Below are the code and all the weights of a small trained network. Each question names an input and a class and asks about switching units off, where a switched-off unit gives its printed mean instead of its output.

import numpy as np


def w(rows, s, z=0):
    codes = np.array(rows[::2]) - 128.0
    scale = np.full(codes.shape[1], s)
    scale[-1] = z or s
    return codes * scale


def norm(h):
    return h / np.sqrt((h * h).mean(-1, keepdims=True) + 1e-5)


def f(y):
    return np.maximum(y, 0)


def log_softmax(a):
    a = a - a.max(-1, keepdims=True)
    return a - np.log(np.exp(a).sum(-1, keepdims=True))


def net(x, mask):
    res = np.array(x, float).reshape(1, 3) / 4 @ E
    u = 0
    for l in range(3):
        y = f(norm(res) @ A[l][:, :-1].T + A[l][:, -1])
        res = res + np.where(mask[u : u + 9], y, B[l][:, -1]) @ B[l][:, :-1]
        u += 9
    return log_softmax(norm(res)[-1] @ U[:, :-1].T + U[:, -1])


A, B = {}, {}
E = w([
[131,67,208,173,98,10,210,150,60,148,162],'x0',
[123,138,71,128,31,137,235,1,129,103,109],'x1',
[128,18,109,161,20,155,23,141,136,143,167],'x2',
],0.0021)
A[0] = w([
[149,135,70,90,64,189,46,143,165,152,106,22],'L0N0',
[190,83,181,155,183,60,141,216,57,168,189,86],'L0N1',
[67,152,83,38,176,198,53,193,208,70,72,126],'L0N2',
[73,42,111,181,110,131,51,125,154,156,184,99],'L0N3',
[56,172,85,119,107,106,224,95,132,103,80,49],'L0N4',
[57,113,128,104,66,98,167,56,135,74,110,69],'L0N5',
[164,49,91,150,49,148,96,75,134,121,161,4],'L0N6',
[188,168,3,86,93,207,137,36,200,100,103,86],'L0N7',
[57,247,120,91,200,215,143,73,146,82,50,68],'L0N8',
],0.0025,0.0017)
B[0] = w([
[75,183,200,181,149,188,119,101,142,50,186,191],'L0N0',
[73,175,116,46,84,145,123,158,206,76,7,234],'L0N1',
[213,97,138,222,172,104,133,70,61,154,214,252],'L0N2',
[185,141,168,86,90,139,58,79,72,101,142,220],'L0N3',
[175,137,212,86,114,120,95,62,130,104,101,191],'L0N4',
[175,112,104,155,159,175,147,138,47,171,165,186],'L0N5',
[77,97,43,148,129,111,162,253,144,174,187,199],'L0N6',
[48,153,146,29,59,120,127,195,150,78,31,233],'L0N7',
[165,58,53,73,120,17,146,136,150,178,96,236],'L0N8',
],0.0028,0.0029)
A[1] = w([
[137,100,89,140,94,120,139,73,155,136,150,117],'L1N0',
[166,101,117,178,118,111,189,88,101,169,171,88],'L1N1',
[145,199,173,144,171,109,196,62,91,136,151,30],'L1N2',
[120,140,128,160,91,176,157,49,138,125,131,86],'L1N3',
[83,99,97,95,97,101,162,127,123,157,77,101],'L1N4',
[129,202,162,123,249,92,149,146,167,104,95,92],'L1N5',
[132,71,117,193,108,199,88,135,132,181,172,102],'L1N6',
[209,141,106,126,198,143,69,142,138,147,157,146],'L1N7',
[178,150,70,152,252,127,132,126,102,203,137,8],'L1N8',
],0.0036,0.0016)
B[1] = w([
[110,123,102,131,176,123,136,168,106,151,133,171],'L1N0',
[187,136,101,145,162,104,151,122,110,175,138,176],'L1N1',
[147,150,198,140,86,203,81,134,117,133,102,185],'L1N2',
[101,129,158,131,136,105,126,196,120,122,133,161],'L1N3',
[142,131,113,147,197,128,89,105,143,118,140,202],'L1N4',
[67,97,63,161,114,119,169,153,125,132,143,253],'L1N5',
[113,165,144,116,183,108,167,101,138,114,100,217],'L1N6',
[160,84,138,143,125,104,173,77,110,137,183,218],'L1N7',
[159,78,97,114,2,111,110,163,97,165,158,193],'L1N8',
],0.0049,0.0032)
A[2] = w([
[231,184,236,188,144,135,173,93,107,117,107,99],'L2N0',
[15,180,116,129,208,110,182,191,192,156,115,2],'L2N1',
[163,103,91,194,147,129,114,91,106,140,210,76],'L2N2',
[40,161,75,147,44,252,119,156,190,106,140,11],'L2N3',
[177,221,126,86,162,110,174,64,124,125,79,55],'L2N4',
[155,55,111,215,94,95,116,123,80,151,176,82],'L2N5',
[169,96,232,110,89,108,12,157,149,122,137,56],'L2N6',
[181,159,190,180,216,217,67,59,114,134,200,53],'L2N7',
[168,113,105,160,108,105,192,79,58,117,175,107],'L2N8',
],0.0032,0.0018)
B[2] = w([
[107,153,146,175,98,207,92,142,51,181,142,191],'L2N0',
[51,161,118,205,178,126,134,99,108,25,138,184],'L2N1',
[114,91,108,123,180,98,180,101,210,107,153,215],'L2N2',
[43,68,150,136,137,168,84,120,11,223,174,174],'L2N3',
[193,179,156,112,213,163,79,104,161,126,102,184],'L2N4',
[147,143,63,78,132,99,164,141,201,114,122,252],'L2N5',
[194,213,163,96,41,163,122,137,171,116,68,197],'L2N6',
[98,100,210,208,211,124,156,16,153,4,145,193],'L2N7',
[166,92,144,160,135,143,76,180,142,210,190,233],'L2N8',
],0.0034,0.0032)
U = w([
[172,54,48,142,132,67,174,157,152,190,198,248],'0',
[153,100,208,190,173,150,96,42,184,29,187,98],'1',
[1,157,143,201,186,77,182,186,104,54,82,74],'2',
[166,151,197,86,21,102,72,203,176,97,71,71],'3',
[148,191,79,41,191,128,135,64,158,105,25,156],'4',
[13,86,100,105,80,206,71,105,42,153,152,98],'5',
[182,178,220,187,150,193,158,103,41,205,111,81],'6',
],0.011,0.0013)

Each question gives the input, the list of numbers given to net, and the class t.
The units are the neurons (one row each of A and B). Each row of codes is followed by its name. A weight is (code - 128) times the scale printed after its matrix; where a second scale follows, it is the last column's (A, B and U).
mask holds one flag per neuron, layer by layer. A switched-off neuron (its flag False) gives its mean, the last column of its row in B, instead of its output. The means were averaged over made-up inputs and are rounded, as every weight is.
A unit's drop is (log p(t) with every unit on - log p(t) with that unit switched off) / (log p(t) with every unit on - log p(t) with every unit switched off).
The circuit of an input: a set's keep is (log p(t) with only the set's units on - log p(t) with every unit switched off) / (log p(t) with every unit on - log p(t) with every unit switched off). Starting from the 12 units with the biggest drops (on a tie, the unit counted first), units are removed one at a time, each time the one whose removal leaves the highest keep (on an exact tie, the one counted first), for as long as the keep stays at least 0.8.
circuit, biggest first: the units of the circuit, biggest drop first
unit that matters most: the unit with the biggest drop
top k neurons: the k neurons with the biggest drops, biggest first
top k neurons in layer l: the k neurons of layer l with the biggest drops, biggest first
drop of u: that unit's drop, to one decimal
input [-8,-2,6], class 1: top neuron in layer 0	[L0N2]
input [-3,2,2], class 5: top 2 neurons	[L0N7, L2N3]
input [7,1,0], class 6: top 4 neurons in layer 0	[L0N7, L0N8, L0N6, L0N1]
input [-6,0,7], class 1: top 3 neurons	[L0N2, L2N7, L0N1]
input [4,0,1], class 3: circuit, biggest first	[L1N5, L0N1]
input [5,1,-4], class 6: top 4 neurons	[L1N2, L0N7, L0N6, L2N0]
input [6,2,-8], class 6: top 2 neurons	[L1N2, L0N7]
input [0,-3,3], class 1: top 2 neurons	[L0N7, L2N7]
input [1,6,-7], class 6: top 2 neurons in layer 2	[L2N0, L2N5]
input [-1,8,2], class 5: circuit, biggest first	[L0N7, L2N3]
input [-8,1,1], class 5: top 3 neurons	[L0N7, L0N0, L2N3]
input [0,-5,-8], class 0: circuit, biggest first	[L1N8, L0N7]
input [-3,0,3], class 1: top 3 neurons	[L0N2, L0N1, L1N5]
input [-5,1,2], class 5: circuit, biggest first	[L2N3]
input [0,8,5], class 5: top 3 neurons in layer 0	[L0N7, L0N2, L0N8]
input [5,0,-1], class 2: top 2 neurons	[L0N1, L0N2]
input [1,-3,7], class 3: top 2 neurons	[L0N2, L2N6]
input [1,-1,4], class 3: top 3 neurons	[L0N3, L0N2, L1N5]
input [5,-7,0], class 2: top 4 neurons	[L0N1, L2N1, L1N8, L1N5]
input [6,-2,0], class 2: unit that matters most	L0N1
input [-5,8,2], class 5: drop of L2N3	0.8
input [-2,6,3], class 5: drop of L0N7	0.2
input [5,3,-3], class 6: drop of L2N1	0.0
